Below are the code and all the weights of a small trained network. Each question names an input and a target symbol and asks about switching units off, where a switched-off unit gives its printed mean instead of its output.

import numpy as np


def w(rows, s, z=0):
    codes = np.array(rows[::2]) - 128.0
    scale = np.full(codes.shape[1], s)
    scale[-1] = z or s
    return codes * scale


def f(y):
    return np.maximum(y, 0)


def softmax(a):
    e = np.exp(a - a.max(-1, keepdims=True))
    return e / e.sum(-1, keepdims=True)


def log_softmax(a):
    a = a - a.max(-1, keepdims=True)
    return a - np.log(np.exp(a).sum(-1, keepdims=True))


def net(x, mask):
    ids = ['βδεηλμσψω'.index(c) for c in x.split()]
    T = len(ids)
    res = E[ids] + P[:T]
    u = 0
    for l in range(2):
        q, k, v = (res @ M[l].T for M in (Q, K, V))
        z = softmax(np.where(np.tri(T) > 0, q @ k.T / 4**0.5, -1e9)) @ v
        res = res + np.where(mask[u], z, O[l][:, -1]) @ O[l][:, :-1]
        u += 1
        y = f(res @ A[l][:, :-1].T + A[l][:, -1])
        res = res + np.where(mask[u : u + 4], y, B[l][:, -1]) @ B[l][:, :-1]
        u += 4
    return log_softmax(res[-1] @ U[:, :-1].T + U[:, -1])


Q, K, V, O, A, B = {}, {}, {}, {}, {}, {}
E = w([
[129,177,143,111,127,163,107,147,93,94,75,76],'β',
[147,130,103,147,126,95,91,231,100,191,171,123],'δ',
[197,155,66,154,103,109,143,70,127,101,183,79],'ε',
[170,166,187,140,121,221,179,127,118,163,108,138],'η',
[166,118,214,53,83,89,81,137,149,147,160,188],'λ',
[110,130,62,6,143,146,150,62,80,221,135,122],'μ',
[117,67,133,56,23,96,163,124,174,129,125,86],'σ',
[146,138,52,66,132,172,138,188,138,76,185,124],'ψ',
[179,16,150,79,184,129,122,124,116,118,115,119],'ω',
],0.02)
P = w([
[47,105,132,220,79,97,81,85,117,104,111,230],'0',
[101,134,219,134,204,49,161,152,125,167,185,112],'1',
[107,125,218,116,184,91,160,165,138,172,203,94],'2',
[123,129,184,120,166,98,143,146,121,168,183,108],'3',
[132,111,175,132,152,114,134,143,123,176,178,120],'4',
[141,112,144,134,139,110,142,134,121,160,160,128],'5',
[170,113,146,128,135,117,122,112,117,171,146,122],'6',
[166,101,131,142,121,115,116,130,118,173,145,133],'7',
[184,103,126,148,107,124,112,117,111,180,123,133],'8',
[198,102,112,156,107,139,123,121,124,179,113,137],'9',
[207,108,100,154,90,149,106,108,130,187,109,138],'10',
[204,102,96,156,78,156,99,122,126,206,99,136],'11',
[245,96,73,184,70,182,112,113,147,217,89,136],'12',
[224,95,62,158,87,176,108,123,144,254,83,127],'13',
],0.0087)
Q[0] = w([
[188,156,187,76,115,195,118,154,106,148,114,39],'L0H0',
[157,79,126,149,78,125,86,167,112,237,100,137],'L0H0',
[254,88,45,84,52,157,86,122,127,174,106,120],'L0H0',
[119,85,129,66,103,177,106,146,62,64,98,141],'L0H0',
],0.0081)
K[0] = w([
[199,71,45,139,6,217,65,103,133,142,153,209],'L0H0',
[112,162,82,178,133,120,157,48,164,40,121,168],'L0H0',
[59,92,68,183,86,148,30,118,90,121,28,244],'L0H0',
[254,136,115,178,105,140,49,127,97,166,109,140],'L0H0',
],0.0067)
V[0] = w([
[240,37,106,179,132,169,208,167,218,186,201,186],'L0H0',
[209,142,170,123,165,74,58,63,68,231,94,142],'L0H0',
[208,184,84,196,102,49,142,45,116,86,148,117],'L0H0',
[85,165,92,255,50,132,219,219,96,206,110,137],'L0H0',
],0.0055)
O[0] = w([
[140,96,175,114,72,191,104,84,14,3,242,119,4],'L0H0',
[92,244,198,199,58,114,202,120,158,223,201,127,58],'L0H0',
[104,226,97,91,199,120,193,108,215,10,206,82,78],'L0H0',
[113,149,76,200,158,41,47,115,60,137,149,3,128],'L0H0',
],0.0055,0.0024)
A[0] = w([
[149,112,93,191,193,98,136,81,176,233,161,155,13],'L0N0',
[216,175,134,153,76,157,103,64,141,63,91,58,6],'L0N1',
[18,102,58,97,111,151,148,212,208,68,62,59,142],'L0N2',
[117,186,163,139,50,249,127,124,4,85,176,105,3],'L0N3',
],0.0044,0.0035)
B[0] = w([
[129,112,101,54,69,188,93,155,110,20,127,75,185],'L0N0',
[88,61,140,81,118,99,113,166,50,121,196,151,210],'L0N1',
[254,214,174,96,184,146,93,88,114,79,57,122,253],'L0N2',
[191,85,133,138,110,124,241,83,16,163,179,243,220],'L0N3',
],0.0063,0.0028)
Q[1] = w([
[116,150,99,217,131,110,133,118,145,103,95,115],'L1H0',
[7,119,158,185,163,149,131,108,140,86,115,160],'L1H0',
[109,87,101,125,132,141,110,160,163,116,103,158],'L1H0',
[177,163,169,96,146,136,191,155,79,133,70,128],'L1H0',
],0.012)
K[1] = w([
[108,120,148,82,153,119,163,152,151,153,135,85],'L1H0',
[248,121,144,79,186,127,193,154,118,181,162,70],'L1H0',
[177,112,114,135,107,132,141,152,127,165,174,99],'L1H0',
[97,124,144,134,62,133,136,22,119,79,100,159],'L1H0',
],0.011)
V[1] = w([
[112,98,82,62,97,66,137,122,97,196,174,113],'L1H0',
[101,132,107,198,141,77,97,122,161,180,96,91],'L1H0',
[120,130,143,129,100,99,178,16,166,147,77,118],'L1H0',
[147,127,6,162,151,254,162,78,112,166,103,114],'L1H0',
],0.0064)
O[1] = w([
[180,146,179,45,148,165,46,120,113,134,151,81,5],'L1H0',
[105,116,161,76,87,154,202,156,71,57,131,98,117],'L1H0',
[132,76,93,119,81,133,90,136,117,108,160,141,92],'L1H0',
[178,149,149,89,110,2,168,129,97,135,137,107,180],'L1H0',
],0.0087,0.0032)
A[1] = w([
[133,40,154,74,179,132,120,3,180,159,135,81,94],'L1N0',
[140,72,109,121,160,53,168,60,233,147,113,168,2],'L1N1',
[87,102,177,202,87,250,70,127,196,104,175,128,32],'L1N2',
[106,177,154,134,127,107,116,159,130,114,141,157,167],'L1N3',
],0.0057,0.0072)
B[1] = w([
[25,131,61,178,110,97,221,209,150,90,64,167,244],'L1N0',
[199,168,115,66,105,177,78,155,155,140,114,102,189],'L1N1',
[62,176,85,37,134,1,140,119,59,110,122,86,227],'L1N2',
[104,115,192,200,184,132,107,134,175,118,155,123,252],'L1N3',
],0.0077,0.0019)
U = w([
[125,222,229,170,134,210,135,100,39,129,64,99,162],'β',
[146,221,132,186,170,134,82,180,141,179,82,98,214],'δ',
[106,100,102,229,90,40,110,109,65,156,255,77,100],'ε',
[129,136,216,156,79,220,149,96,180,199,190,247,133],'η',
[140,145,220,39,34,97,88,105,164,132,144,134,55],'λ',
[30,184,97,76,147,157,142,76,103,220,146,134,2],'μ',
[87,106,153,139,62,116,214,178,129,84,90,150,136],'σ',
[182,212,83,119,158,149,165,116,154,50,240,151,112],'ψ',
[151,20,119,80,175,184,91,148,77,45,143,174,113],'ω',
],0.0056,0.0055)

Each question gives the input, a string of symbols that net reads in full, and the target symbol t.
The units are the heads (4 rows each of Q, K, V and O) and the neurons (one row each of A and B). Each row of codes is followed by its name. A weight is (code - 128) times the scale printed after its matrix; where a second scale follows, it is the last column's (O, A, B and U).
mask holds one flag per unit, layer by layer, with each layer's heads first. A switched-off unit (its flag False) gives its mean, the last column of its rows in O or B, instead of its output. The means were averaged over made-up inputs and are rounded, as every weight is.
A unit's drop is (log p(t) with every unit on - log p(t) with that unit switched off) / (log p(t) with every unit on - log p(t) with every unit switched off).
The circuit of an input: a set's keep is (log p(t) with only the set's units on - log p(t) with every unit switched off) / (log p(t) with every unit on - log p(t) with every unit switched off). Starting from all 10 units, units are removed one at a time, each time the one whose removal leaves the highest keep (on an exact tie, the one counted first), for as long as the keep stays at least 0.8.
circuit, biggest first: the units of the circuit, biggest drop first
unit that matters most: the unit with the biggest drop
top k neurons: the k neurons with the biggest drops, biggest first
k most important neurons of layer l: the k neurons of layer l with the biggest drops, biggest first
drop when u is switched off: that unit's drop, to one decimal
input β ψ ψ β δ, target σ: circuit, biggest first	L1H0, L0H0
input β ε ε ω β β β β σ δ, target σ: circuit, biggest first	L1H0, L0H0, L0N0
input ψ β σ ω β δ β σ ω β ψ ω, target δ: top 2 neurons	L1N1, L1N0
input η β β λ β ω η β δ ψ β, target ε: top neuron	L0N3
input λ β ψ λ β β ε, target μ: circuit, biggest first	L1H0, L1N2, L0H0
input η ψ ω ψ η μ, target ε: circuit, biggest first	L0H0, L1H0
input λ δ δ ω ψ ε β ψ, target μ: circuit, biggest first	L1H0, L1N2, L0H0
input σ β β β δ β σ ω β β ε σ ε ε, target ω: circuit, biggest first	L1H0, L0H0
input ω ψ β λ β, target η: circuit, biggest first	L0H0, L1H0
input ω β β β ψ β ω β λ δ ψ λ β, target η: circuit, biggest first	L0H0, L0N3, L1H0
input β β β β β ω η β ψ δ β ψ ψ β, target ω: 2 most important neurons of layer 0	L0N1, L0N3
input β ψ λ δ ψ ψ β β ψ β ω, target σ: circuit, biggest first	L1N0, L0H0
input β β ψ ω ψ ψ β λ δ β, target σ: circuit, biggest first	L1H0, L0H0, L0N2
input ψ ψ ε β β β σ β ψ η β β μ, target δ: unit that matters most	L1H0
input ψ ψ β β ω β β ω ε β σ, target δ: circuit, biggest first	L1H0, L0H0, L0N2
input λ ω β ψ β μ β σ ψ σ δ σ η, target μ: circuit, biggest first	L1N2, L1H0
input λ η β β ψ ε δ β, target μ: top 2 neurons	L1N2, L0N2
input η β σ δ β ψ δ δ β, target ε: 2 most important neurons of layer 0	L0N3, L0N1
input ψ β β ω ω β λ, target δ: 2 most important neurons of layer 1	L1N0, L1N1
input μ ε β β λ ψ μ ψ β β, target λ: circuit, biggest first	L1H0
input η β ψ ω δ ω, target ε: drop when L1H0 is switched off	0.3
input β β β δ β β β μ ε λ ψ ε, target σ: drop when L0H0 is switched off	0.8
input σ β ψ, target ω: drop when L0H0 is switched off	0.3
input ω β ψ δ β ψ β β β ω ψ ε, target η: drop when L1H0 is switched off	0.2
